Below are the code and all the weights of a small trained network. Each question names an input and a target symbol and asks about switching units off, where a switched-off unit gives its printed mean instead of its output.

import numpy as np


def w(rows, s, z=0):
    codes = np.array(rows[::2]) - 128.0
    scale = np.full(codes.shape[1], s)
    scale[-1] = z or s
    return codes * scale


def f(y):
    return y / 2 * (1 + np.tanh(0.7978845608 * (y + 0.044715 * y**3)))


def softmax(a):
    e = np.exp(a - a.max(-1, keepdims=True))
    return e / e.sum(-1, keepdims=True)


def log_softmax(a):
    a = a - a.max(-1, keepdims=True)
    return a - np.log(np.exp(a).sum(-1, keepdims=True))


def net(x, mask):
    ids = ['ΓΘΛΞΣΨαβδεζημπτφ'.index(c) for c in x.split()]
    T = len(ids)
    res = E[ids] + P[:T]
    u = 0
    for l in range(2):
        r = res
        for j in range(2):
            rows = slice(2 * j, 2 * j + 2)
            q, k, v = (r @ M[l][rows].T for M in (Q, K, V))
            z = softmax(np.where(np.tri(T) > 0, q @ k.T / 2**0.5, -1e9)) @ v
            o = O[l][rows]
            res = res + np.where(mask[u + j], z, o[:, -1]) @ o[:, :-1]
        u += 2
        y = f(res @ A[l][:, :-1].T + A[l][:, -1])
        res = res + np.where(mask[u : u + 8], y, B[l][:, -1]) @ B[l][:, :-1]
        u += 8
    return log_softmax(res[-1] @ U[:, :-1].T + U[:, -1])


Q, K, V, O, A, B = {}, {}, {}, {}, {}, {}
E = w([
[171,40,149,116],'Γ',
[215,193,71,74],'Θ',
[194,195,139,131],'Λ',
[211,120,190,114],'Ξ',
[127,145,153,45],'Σ',
[198,50,137,171],'Ψ',
[195,128,127,77],'α',
[131,105,183,87],'β',
[211,252,225,68],'δ',
[100,152,144,12],'ε',
[86,105,221,135],'ζ',
[78,170,49,30],'η',
[22,185,129,113],'μ',
[96,224,29,235],'π',
[44,153,220,218],'τ',
[114,181,137,193],'φ',
],0.014)
P = w([
[164,254,252,96],'0',
[163,246,236,94],'1',
[159,238,228,106],'2',
[152,221,212,110],'3',
[146,203,197,110],'4',
[141,183,187,105],'5',
[132,165,171,105],'6',
[134,144,160,114],'7',
[125,114,145,101],'8',
[119,90,129,103],'9',
[111,66,112,103],'10',
[91,32,98,99],'11',
[83,24,86,77],'12',
[129,45,84,91],'13',
],0.0046)
Q[0] = w([
[209,150,111,155],'0.h0',
[85,116,68,147],'0.h0',
[195,138,64,179],'0.h1',
[6,223,139,131],'0.h1',
],0.011)
K[0] = w([
[210,184,68,195],'0.h0',
[99,66,29,50],'0.h0',
[238,245,64,186],'0.h1',
[2,38,31,202],'0.h1',
],0.0068)
V[0] = w([
[132,188,106,213],'0.h0',
[196,111,131,196],'0.h0',
[156,168,35,219],'0.h1',
[138,253,180,142],'0.h1',
],0.0051)
O[0] = w([
[123,105,145,3,132],'0.h0',
[117,66,150,98,105],'0.h0',
[111,144,52,149,70],'0.h1',
[129,251,148,86,254],'0.h1',
],0.0043,0.0047)
A[0] = w([
[242,67,124,87,47],'0.n0',
[87,158,117,39,253],'0.n1',
[255,29,90,158,224],'0.n2',
[105,141,118,197,41],'0.n3',
[108,91,204,144,59],'0.n4',
[85,92,131,191,143],'0.n5',
[181,68,241,150,191],'0.n6',
[116,85,239,158,140],'0.n7',
],0.0078,0.0022)
B[0] = w([
[183,206,143,183,164],'0.n0',
[123,157,168,83,254],'0.n1',
[94,209,141,99,160],'0.n2',
[134,131,61,175,121],'0.n3',
[106,164,1,112,152],'0.n4',
[83,101,106,187,125],'0.n5',
[143,202,39,78,239],'0.n6',
[95,173,75,96,206],'0.n7',
],0.0082,0.0046)
Q[1] = w([
[90,108,138,147],'1.h0',
[110,162,138,73],'1.h0',
[158,6,139,172],'1.h1',
[87,140,126,148],'1.h1',
],0.02)
K[1] = w([
[156,163,142,143],'1.h0',
[112,63,121,153],'1.h0',
[179,248,139,97],'1.h1',
[137,123,167,195],'1.h1',
],0.016)
V[1] = w([
[187,116,104,137],'1.h0',
[156,178,97,255],'1.h0',
[54,138,118,143],'1.h1',
[136,101,249,179],'1.h1',
],0.0091)
O[1] = w([
[223,173,104,77,41],'1.h0',
[199,254,146,211,77],'1.h0',
[18,180,228,133,238],'1.h1',
[158,11,208,214,2],'1.h1',
],0.0073,0.0053)
A[1] = w([
[150,53,81,50,156],'1.n0',
[58,121,144,159,116],'1.n1',
[224,152,28,198,161],'1.n2',
[254,58,171,52,135],'1.n3',
[177,175,177,147,170],'1.n4',
[196,140,48,39,110],'1.n5',
[151,120,136,140,254],'1.n6',
[60,103,22,217,158],'1.n7',
],0.0067,0.012)
B[1] = w([
[183,78,139,79,159],'1.n0',
[138,139,114,121,150],'1.n1',
[69,141,104,170,146],'1.n2',
[250,154,179,171,146],'1.n3',
[115,88,166,171,204],'1.n4',
[227,162,79,104,179],'1.n5',
[135,19,88,195,254],'1.n6',
[195,157,211,127,161],'1.n7',
],0.012,0.0081)
U = w([
[150,105,3,210,127],'Γ',
[154,89,15,148,178],'Θ',
[217,200,248,92,70],'Λ',
[58,170,22,103,73],'Ξ',
[132,96,70,64,132],'Σ',
[176,68,185,90,140],'Ψ',
[42,9,151,177,181],'α',
[201,128,120,158,146],'β',
[202,120,160,157,123],'δ',
[148,62,135,238,255],'ε',
[112,175,102,32,117],'ζ',
[38,180,204,143,123],'η',
[196,160,115,149,116],'μ',
[149,110,234,52,68],'π',
[124,249,148,172,115],'τ',
[139,185,53,233,72],'φ',
],0.0074,0.0073)

Each question gives the input, a string of symbols that net reads in full, and the target symbol t.
The units are the heads (2 rows each of Q, K, V and O) and the neurons (one row each of A and B). Each row of codes is followed by its name. A weight is (code - 128) times the scale printed after its matrix; where a second scale follows, it is the last column's (O, A, B and U).
mask holds one flag per unit, layer by layer, with each layer's heads first. A switched-off unit (its flag False) gives its mean, the last column of its rows in O or B, instead of its output. The means were averaged over made-up inputs and are rounded, as every weight is.
A unit's drop is (log p(t) with every unit on - log p(t) with that unit switched off) / (log p(t) with every unit on - log p(t) with every unit switched off).
The circuit of an input: a set's keep is (log p(t) with only the set's units on - log p(t) with every unit switched off) / (log p(t) with every unit on - log p(t) with every unit switched off). Starting from the 12 units with the biggest drops (on a tie, the unit counted first), units are removed one at a time, each time the one whose removal leaves the highest keep (on an exact tie, the one counted first), for as long as the keep stays at least 0.8.
circuit, biggest first: the units of the circuit, biggest drop first
most important unit: the unit with the biggest drop
top k neurons: the k neurons with the biggest drops, biggest first
top k neurons in layer l: the k neurons of layer l with the biggest drops, biggest first
heads that matter: for each layer, one digit per head in row order, 1 if its drop is at least 0.15 and else 0, layers parted by /
input Λ Ψ Γ μ Λ, target α: most important unit : 0.n6
input Ξ Θ Σ, target Ψ: heads that matter : 00 / 11
input Λ π π δ δ φ Ψ Ξ, target ε: heads that matter : 00 / 11
input φ μ Θ, target ε: top 2 neurons in layer 1 : 1.n6; 1.n4
input τ Θ ε φ δ α, target ε: circuit, biggest first : 1.h1; 0.n1; 1.n6
input ε τ Ξ β Λ μ Θ ε, target α: circuit, biggest first : 1.h1; 1.n5; 1.h0
input Θ π ζ Γ α μ φ ε φ Ψ Ψ δ μ, target α: circuit, biggest first : 0.n6; 1.n5
input η Λ ε, target π: circuit, biggest first : 0.n6; 1.h0; 0.n1; 1.n0
input ζ Λ Γ Ψ ζ τ Σ, target η: top 3 neurons in layer 0 : 0.n1; 0.n5; 0.n6
input ε ε Θ π η, target τ: circuit, biggest first : 1.h0; 0.n1
input ζ Λ Γ α τ Σ ε ε φ π Ψ Ξ, target τ: heads that matter : 01 / 11
input ζ α Σ δ α ζ π, target τ: heads that matter : 01 / 01
input Γ μ ε Θ δ τ Γ α φ α, target ε: top 2 neurons in layer 0 : 0.n6; 0.n0
input π Λ Θ, target τ: circuit, biggest first : 1.h0
input δ ε Γ Ψ Λ Θ Ξ δ ε Λ Γ, target Ψ: circuit, biggest first : 1.h0; 1.n0; 1.n3
input η Ψ Σ Γ, target Θ: circuit, biggest first : 1.h1; 0.n6; 1.n7
input α Λ Λ ε, target Ψ: top 2 neurons : 0.n6; 1.n0
input ε η Θ β, target Σ: top 4 neurons in layer 0 : 0.n6; 0.n7; 0.n0; 0.n4
input π ε Λ ζ η δ Ξ η π δ, target τ: heads that matter : 01 / 11
input Ψ Θ Γ, target Θ: circuit, biggest first : 0.n6; 1.h1; 1.n7
input Ψ μ ζ Ψ Ξ φ α Ψ τ, target τ: heads that matter : 00 / 10
input ζ Λ ε ζ ζ Λ Θ φ β Θ τ α τ η, target η: most important unit : 1.h1
input μ δ ε ε, target π: top 2 neurons : 0.n1; 1.n0
input τ ζ ζ μ ε ε τ μ δ, target η: heads that matter : 00 / 11
input Ξ Ξ Γ ε ε Λ α τ, target τ: top 2 neurons : 0.n7; 0.n4
input α φ π, target ε: top 2 neurons in layer 0 : 0.n6; 0.n4
